Below are the code and all the weights of a small trained network. Each question names an input and a class and asks about switching units off, where a switched-off unit gives its printed mean instead of its output.

import numpy as np


def w(rows, s, z=0):
    codes = np.array(rows[::2]) - 128.0
    scale = np.full(codes.shape[1], s)
    scale[-1] = z or s
    return codes * scale


def f(y):
    return np.maximum(y, 0)


def log_softmax(a):
    a = a - a.max(-1, keepdims=True)
    return a - np.log(np.exp(a).sum(-1, keepdims=True))


def net(x, mask):
    res = np.array(x, float).reshape(1, 7) / 4 @ E
    y = f(res @ A[0][:, :-1].T + A[0][:, -1])
    res = res + np.where(mask, y, B[0][:, -1]) @ B[0][:, :-1]
    return log_softmax(res[-1] @ U[:, :-1].T + U[:, -1])


A, B = {}, {}
E = w([
[38,88,186,164,98,73,202,106,51,126,54],'x0',
[168,135,111,72,139,125,162,222,135,123,79],'x1',
[162,71,190,22,139,187,23,34,198,86,126],'x2',
[111,122,168,154,220,131,147,129,59,1,182],'x3',
[149,157,43,157,82,169,87,78,184,109,187],'x4',
[144,205,226,181,139,186,75,132,64,160,129],'x5',
[139,190,117,84,36,230,172,23,202,127,161],'x6',
],0.0058)
A[0] = w([
[79,167,143,178,54,128,149,116,98,215,73,59],'N1',
[180,202,83,111,113,137,205,219,141,144,110,142],'N2',
[157,139,204,107,194,178,101,136,94,56,137,97],'N3',
[112,124,49,130,62,156,155,59,190,66,201,144],'N4',
[52,1,143,91,160,6,173,184,81,93,10,190],'N5',
[81,161,126,183,90,101,162,144,90,193,97,150],'N6',
[113,95,118,205,199,49,130,188,79,125,156,4],'N7',
[35,127,149,164,116,116,215,74,89,86,145,32],'N8',
[154,105,61,121,118,65,116,197,156,188,99,215],'N9',
],0.0068,0.0015)
B[0] = w([
[60,183,92,214,80,31,64,151,51,159,36,178],'N1',
[173,216,184,133,211,141,128,227,56,58,170,180],'N2',
[175,197,179,134,206,111,83,202,68,62,147,184],'N3',
[127,212,68,154,113,206,192,101,162,49,220,229],'N4',
[63,95,138,164,51,30,17,87,109,225,2,254],'N5',
[97,166,146,176,154,58,68,171,74,141,70,183],'N6',
[180,57,223,62,124,168,87,64,190,176,125,199],'N7',
[194,84,221,50,184,151,51,144,160,146,110,178],'N8',
[194,141,221,74,188,155,87,156,133,92,153,191],'N9',
],0.0076,0.0094)
U = w([
[161,42,183,20,76,137,89,46,212,217,80,171],'0',
[54,23,86,117,143,173,249,205,84,199,189,2],'1',
[221,177,180,57,242,206,164,213,115,25,222,172],'2',
[97,133,2,131,21,205,208,26,231,94,203,101],'3',
[39,170,111,247,120,45,110,190,19,138,80,90],'4',
],0.0076,0.0068)

Each question gives the input, the list of numbers given to net, and the class t.
The units are the neurons (one row each of A and B). Each row of codes is followed by its name. A weight is (code - 128) times the scale printed after its matrix; where a second scale follows, it is the last column's (A, B and U).
mask holds one flag per neuron, in row order. A switched-off neuron (its flag False) gives its mean, the last column of its row in B, instead of its output. The means were averaged over made-up inputs and are rounded, as every weight is.
A unit's drop is (log p(t) with every unit on - log p(t) with that unit switched off) / (log p(t) with every unit on - log p(t) with every unit switched off).
The circuit of an input: a set's keep is (log p(t) with only the set's units on - log p(t) with every unit switched off) / (log p(t) with every unit on - log p(t) with every unit switched off). Starting from all 9 units, units are removed one at a time, each time the one whose removal leaves the highest keep (on an exact tie, the one counted first), for as long as the keep stays at least 0.8.
circuit, biggest first: the units of the circuit, biggest drop first
top k neurons: the k neurons with the biggest drops, biggest first
drop of u: that unit's drop, to one decimal
input [8,7,3,7,-6,2,3], class 0: circuit, biggest first : N8; N5
input [-2,5,-3,-6,0,0,8], class 2: circuit, biggest first : N2
input [-7,-6,-1,0,-8,-2,-3], class 0: top 2 neurons : N4; N2
input [2,2,3,8,-4,-3,-8], class 0: top 2 neurons : N7; N5
input [7,4,7,-2,-2,8,2], class 4: circuit, biggest first : N7; N1
input [7,-7,8,8,4,-1,-6], class 0: top 2 neurons : N8; N5
input [-7,-8,2,-1,-4,3,-8], class 2: top 2 neurons : N5; N3
input [8,0,4,6,-2,1,2], class 0: top 2 neurons : N8; N1
input [7,-1,8,7,-5,0,-3], class 0: top 2 neurons : N5; N8
input [1,5,0,-1,-8,1,8], class 2: top 3 neurons : N5; N2; N6
input [0,6,-8,-3,7,0,8], class 2: top 2 neurons : N2; N5
input [-5,-2,-2,3,7,7,8], class 3: top 2 neurons : N4; N9
input [-8,2,-4,-3,-3,-3,-5], class 2: top 2 neurons : N2; N9
input [6,-7,-7,4,7,-6,5], class 3: circuit, biggest first : N4
input [1,7,4,-3,2,4,6], class 2: drop of N5 : 1.2
input [6,-5,4,7,4,3,-8], class 0: drop of N7 : 0.5
input [0,-6,-1,-8,6,4,4], class 3: drop of N4 : 0.4
